(in the rows, 128 means zero)
[116 104 129 125 122 134 155 129 139 126 129 123 128 144 117 128 109  97
 139 103  97 147 115 129  87 110 135 118 117 113 105 121 143 135 131 146
  79 116 103 110 138 117 114 113 116 104 167 138 139 179 145 136 114 121
 112 134 138 121 147 107 156 127 112 174  90 103 128 141 112 166 131 102
 150  91 124 163 136 130]  zemal
[140 175 133 120 127 184  28 122 150 125 153 118 115 147 140 142 174 178
 152  98 211 106 125 153 128 140 134 131 139 128 136 135  93 100 136 101
 215 160 147 139  84 132 108 164 129 132  75 143 140  67 143  95 100 132
 145 120 108  65 129 156 132 125 139  30 244 168 148 115 147  83 149 195
  68 184 102  65 139 124]  vusi
[ 96 129 123 129 129 154 144 129 142 123 141 122 126 137 107 128 119 102
 150 140 128 167 132 121 122 119 130 130 105 107 123 108 140 132 115 143
  63 120 136 125 140 119 152 120 132 101 149 120 137 195 136 143 151 122
 112 116 144 114 165 111 133 144 122 187  99 128 100 140 123 161 132  57
 143  68 108 200 119 129]  zemal
[103 112 129 125 124 113 124 138 146 133 135 125 125 140 108 138 115  81
 162 114 110 158 128 131 104 102 133 129 118  82 121 106 131 134 131 144
  59 116 136 110 145 120 141 116 121  88 155 152 137 179 158 131 123 111
 111 120 125 107 138 109 169 151 114 199  94 116 116 137 122 174 137  74
 160  64 112 217 148 130]  zemal
[112 123 119 138 128 108 129 137 128 133 136 134 125 136 103 143 121  95
 158 144 117 148 139 121 123 121 133 136 123  90 130 117 131 127 128 147
  70 124 138 121 155 126 155 113 125 105 131 141 135 153 149 124 133 117
 117 125 132 112 137 119 145 140 128 188 110 129 107 132 127 157 141  81
 158  67 127 210 134 130]  zemal
[115 126 128 127 132 134 151 126 124 125 131 128 128 121 119 119 102 110
 139 135 108 141 126 119 123 119 127 126 119 112 113 130 147 130 118 138
  80 121 130 124 145 131 148 120 122 127 148 133 129 152 128 133 139 131
 121 130 138 125 146 114 128 137 127 171  91 127 120 147 116 141 128 100
 133 101 125 169 122 131]  zemal
[124 149 135 133 136 151  98 117 126 120 143 132 120 127 149 109 131 166
 138 122 143 130 122 136 127 127 128 157 126 111 123 136 143 128 121 119
 150 128 150 137 110 138 160 164 130 156 114 129 118 107 122 135 136 134
 146 125 135  88 124 142 104 151 129 122 122 148 141 121 123 105 111 158
  96 173 115  89 130 127]  vusi
[116 132 131 131 130 141 113 127 126 118 135 129 121 130 136 121 118 143
 136 121 132 135 120 135 123 136 125 133 131 117 126 127 138 131 122 126
 132 124 143 139 116 132 139 149 134 135 125 123 126 127 124 135 149 129
 133 121 129 108 137 135 109 143 124 135 111 137 133 123 126 127 115 120
 106 136 105 119 130 128]  vusi
[117 159 130 130 132 136 119 127 132 129 145 141 125 136 121 126 136 121
 162 144 122 138 135 126 124 123 136 139 112  91 126 123 124 114 123 140
  88 137 144 107 141 124 165 124 121 115 118 148 131 133 147 126 122 123
 124 121 133 101 139 123 141 146 145 163 136 132 116 137 130 138 149 126
 137  99 130 188 121 130]  zemal
[125 114 114 130 126 137 145 131 131 137 123 131 131 120  81 164 134  79
 141 144 141 142 142 111 141 124 131 106 128 127 135  99 101 109 132 146
  62 133 118 115 148 122  90  82 125  96 146 118 152 150 146 131 131 109
 104 123 127 149 141 105 158 112 123 151 151 125  97 135 125 151 150  39
 181  45 125 207 115 130]  zemal
[110 137 137 121 131 154 109  88 145 119 149 126 118 146 145  99 118 141
 158 105 122 141 116 140 105 117 131 134 119  92 108 133 155 134 119 129
 119 123 142 123 118 126 168 155 133 131 136 148 127 141 133 127 138 136
 185 127 136  81 141 131 122 157 125 158 101 124 140 135 119 134 123 117
 100 143 104 141 138 131]  vusi
[123 148 133 126 132 184 106 119 141 118 136 127 122 139 138 130 144 159
 131 103 165 112 119 146 111 140 129 127 125 132 117 135 121 119 120 122
 162 148 120 130 108 123 118 145 125 135 123 132 137 111 131 118 120 131
 131 126 128  99 151 135 127 121 127  93 177 133 123 136 129 115 137 167
  95 157 123  96 121 118]  vusi
[156 118 124 128 139  94 181 126 104 136 100 131 142 104 124 133 131 128
  83 164 104 105 139 117 160 150 118 124 125 174 142 136 119 133 125 128
 144 134 109 133 148 125 104  94 124 153 133 113 118 102 109 135 127 128
 133 139 130 203 113 122 113 102 140 105 134 122 122 132 127 123 130 144
 151 139 177 106 116 126]  Rut
[124 165 130 131 132 163 105 115 125 118 148 135 130 137 144 111 139 168
 135 138 152 124 128 134 137 140 140 143 121 123 127 135 138 121 114 112
 145 140 141 139 119 128 158 152 126 150 106 129 124  91 122 125 135 136
 139 130 136 101 140 141 100 137 141 106 154 150 129 133 136 108 131 165
  89 160 131  99 100 128]  vusi
[115 148 126 136 141 130 169 116 123 130 125 136 133 133 114 121 125 114
 130 161 122 154 138 116 141 139 125 147 101 132 127 124 146 134 108 138
  75 126 133 128 153 117 176 117 127 115 148 127 130 134 123 143 152 127
 119 118 151 146 161 116 119 132 137 180 115 125  96 149 118 148 144 113
 149  82 158 186 105 121]  zemal
[124 123 117 134 136 140 156 127 124 118 121 124 133 134 115 139 129 114
 119 138 137 136 140 125 138 132 126 130 123 147 130 120 128 125 104 129
 109 132 115 127 131 129 130 115 128 114 144 114 135 132 123 134 144 121
 118 127 138 145 155 117 123 118 126 136 134 125 110 139 130 128 139 103
 133 101 135 145 109 126]  zemal
[115 147 129 133 136 161 111 119 122 115 136 127 136 126 141 110 126 159
 130 127 144 132 127 132 127 127 128 140 130 129 131 131 141 131 117 117
 145 131 150 143 111 133 148 162 138 140 117 115 126 112 114 129 167 137
 134 119 135 107 142 142  97 140 131 120 126 139 135 127 131 112 113 124
  90 149 113 107 120 114]  vusi
[136 103 123 129 127 140 151 134 115 124 118 130 124  92 120 132 123 112
 121 157 103 116 129 113 144 123 119 107 137 131 121 119 133 108 138 131
 103 120 110 129 136 150  96 104 123 155 140 103 125 122 123 144 128 138
 128 148 122 156 125 124 117 126 129 122 109 143 138 126 115 132 112  84
 150 128 125 114 117 128]  Rut
[114 146 126 137 135 135 149 101 117 136 127 130 128 129 131 112 126 136
 121 158 124 144 132 123 146 139 124 141 118 138 137 121 134 136 112 125
 109 125 138 138 136 123 164 133 129 128 131 111 127 122 110 138 165 131
 123 119 148 134 148 127 103 140 133 154 113 133 112 136 127 133 123 111
 128 109 136 154 105 128]  zemal
[100 108 124 133 127 145 127 140 123 121 141 141 121 113 110 126 108  84
 186 141 101 153 114 119 115 101 133 123 130  60 106 105 150  91 125 152
  28 107 133 111 138 140 143 108 119 127 153 135 135 164 150 143 138 130
 106 140 130  91 142 113 139 160 124 207  72 141 118 136 107 160 117  45
 158  74  99 206 138 135]  zemal
[134 122 131 130 136 136 172 122 112 120 109 129 134 106 128 124 135 133
 101 151 113 121 137 118 147 143 120 127 127 159 131 131 133 128 111 125
 123 126 122 139 129 136 124 110 126 146 143 102 121 121 110 145 144 142
 142 139 137 163 136 128 103 116 129 127 119 128 126 137 115 118 118 114
 123 136 147 112 104 124]  Rut
[127 166 120 136 135 146  78 123 119 127 137 132 124 132 133 127 152 163
 138 151 184 122 144 123 154 150 121 134 138 132 153 125 125 118 126 104
 166 144 167 145 112 140 145 151 139 136  88 116 131  80 118 123 145 129
 136 113 128 105 125 150  99 137 145  90 167 162 118 113 152  97 127 127
  99 144 113 118 112 128]  vusi
[110  84 118 123 122 160 128 144 134 120 133 116 118 111  94 148 109  73
 160 117 125 152 135 119 116  97 130 101 151  96 113  95 137 115 131 140
  46 112 114 117 132 143  80 103 129 112 157  99 150 177 147 149 160 120
 106 135 122 108 160 103 139 142 102 170  73 140 120 134 118 157 110   4
 166  63  67 185 137 128]  zemal
[130 136 122 137 131 119 147 125 116 134 118 135 133 124 124 131 131 132
 105 162 141 126 148 118 158 148 126 135 123 156 146 130 121 133 119 122
 132 131 130 137 136 123 142 122 134 123 125 109 127 113 115 134 146 127
 127 129 125 160 135 127 110 114 138 127 135 133 110 128 137 129 141 111
 137 115 149 140 105 130]  Rut
[140 136 127 127 138 141 142 124 106 128 124 143 136  95 126 142 138 126
 135 174 112 110 137 103 155 131 130 138 126 124 129 127 148 106 116 135
 114 130 122 134 140 146 132 105 118 162 124 113 126  95 101 139 113 142
 132 146 133 150 129 132 104 128 154 109 150 147 119 131 124 105 133 109
 139 139 154 128 105 130]  Rut
